[[  41  -62  -37  -25   26  -34   10   28   40  -26   53  -61  -39    3
   -61]
 [  48  -53   29   46   43   43   29  -38  -50    7  -99  -52   85   -5
    53]
 [  20  -16  -40  -27   22   69   15  -33   29   -9    7   16    7  -35
   -27]
 [ -34   28   -7   13  -54   39   13   47  -15   41   44   61  -20  -13
    -9]
 [ -70   20  -43   16    2   -1  -11   -8   -4  -39  -61   43   72  -22
   -48]
 [ -96   80   40   38  -54   11   64   -3   34   -2   -9   46  -19   -5
    35]
 [  -1  -47  -21  -16    3  -77  -13  -29   38  -84   84  -62 -101   80
    -4]
 [   7  -73  -63    1   37    1  -28   30   14  -42  -26   -7   90  -23
   -40]
 [  33  -44   51   42   70  -39    0  -19   -1    3  105  -38  -62   17
    39]
 [ -45   40    1  -15  -59   28   32    7   37   27  -95   36  104   -5
    24]
 [ -20   19   51  -15  -11  -51   -1   22  -11   24   96   73  -78   -5
    27]]
The entry just right of the centre entry: 34
The centre entry is -3
The entry just right of -33: 29
The minimum -> -101
Which number is the largest entry?
Answer: 105
Which number is the entry just left of the smallest entry?
Answer: -62

[[ -5   7   1  -5  -1  41  -6  84  26  -7  -4 -20  -6   8 -32]
 [-33 -81 -28  -4   7   9  25  -4  34  35  26 -12  24  38  -7]
 [ 39 -44  16 -47  10 -60  11 -53   5 -30  12 -10  30 -33  38]
 [-15  14  -6  11 -16  12  11 -19 -18 -26   4  20  -2  25  28]
 [ 40  63  28  30   5  34 -20   8 -27 -23  -2   3 -17 -11   7]
 [  6  63   0  27  39 -55 -33 -93 -41  34 -41  50  10 -12  -7]
 [ -7  56  21 -15 -38  20 -11  76  -1 -12 -21 -23 -57 -42 -20]
 [-34 -27 -26 -12 -16  25   6  31  13   4  11  -3   0  23 -10]
 [-27  -3  -5  -6   7  -4  -4   1  16  10 -15 -17   7   8 -27]
 [ 15 -36  18 -23 -23 108  28  77  28 -51  63 -12   2  34  50]
 [ -8  82   5  -2 -23 -62 -28 -42 -47 -17 -51   9 -35 -48 -11]]
Counting starts at 0.
Give the entry in row 0 and column 0.
Answer: -5
The entry at row 2, column 1 is -44
Give the top-right entry.
Answer: -32
Give the largest entry.
Answer: 108
Give the entry in row 0 and column 1.
Answer: 7
Give the entry in the bottom-left corner.
Answer: -8
The entry in the bottom-right corner: -11
Give the entry just right of the smallest entry.
Answer: -41
Give the entry in row 0 and column 2.
Answer: 1
The entry in row 2 and column 0 is 39
The entry directly above 18 -> -5
Give the entry in row 1 and column 1.
Answer: -81
Give the entry directly above the smallest entry.
Answer: 8
Give the entry directly above 21.
Answer: 0
Give the entry just left of the largest entry.
Answer: -23
The entry at row 2, column 2 -> 16
The entry in row 1 and column 2 is -28
Give the entry at row 1, column 0.
Answer: -33
The smallest entry -> -93
The entry directly below the smallest entry -> 76
Give the entry directly below the largest entry.
Answer: -62
Give the entry directly above 23.
Answer: -42
Give the top entry of the column that holds the smallest entry.
Answer: 84
Give the bottom entry of the column that holds the smallest entry.
Answer: -42
The entry directly above the largest entry is -4

m =
[[  12   21    6   -1    7   -5   -3   20   11  -12   22   23    7  -10]
 [  18   -8   -5   -2   34   45   10   19   61    8    0   -9   23   -3]
 [  -4   -1   17  -14   21   35    6   16   39   30  -12   -6   -1    5]
 [ -13    2   28   -9  -31  -22   -7  -69 -106   63  -26   -1   -6    9]
 [   9   -1  -11   23  -30  -33  -26  -10  -26   -6   -5   -6  -38  -13]
 [   3    5    2  -10   14    9    8   15   18   -2    1   -1    7   -1]
 [  68  -22  -12   26   12    5  -22   14   26  -18   10    2    5  -27]
 [  25    7   21  -75   44   59   61   33   92   13    4   20   45   35]]
Counting starts at 0.
The entry just left of 33: 61
The entry just left of -7: -22
Give the entry in the bottom-left corner.
A: 25
The entry directly above the largest entry is 26
The entry at row 1, column 2: -5
The entry in row 1 and column 0: 18
Give the entry in the top-left corner.
A: 12
The bottom entry of the column that holds the largest entry is 92
Give the entry just left of the largest entry.
A: 33
The entry in row 0 and column 1 -> 21
The smallest entry is -106
Give the entry at row 2, column 0.
A: -4
The top entry of the column that holds the smallest entry: 11
Give the entry at row 0, column 2.
A: 6
The entry directly below the smallest entry: -26
The bottom-right entry is 35
The entry in the top-right corner is -10
The entry just left of the smallest entry -> -69
Give the entry directly above the smallest entry.
A: 39
The entry just right of 63 -> -26
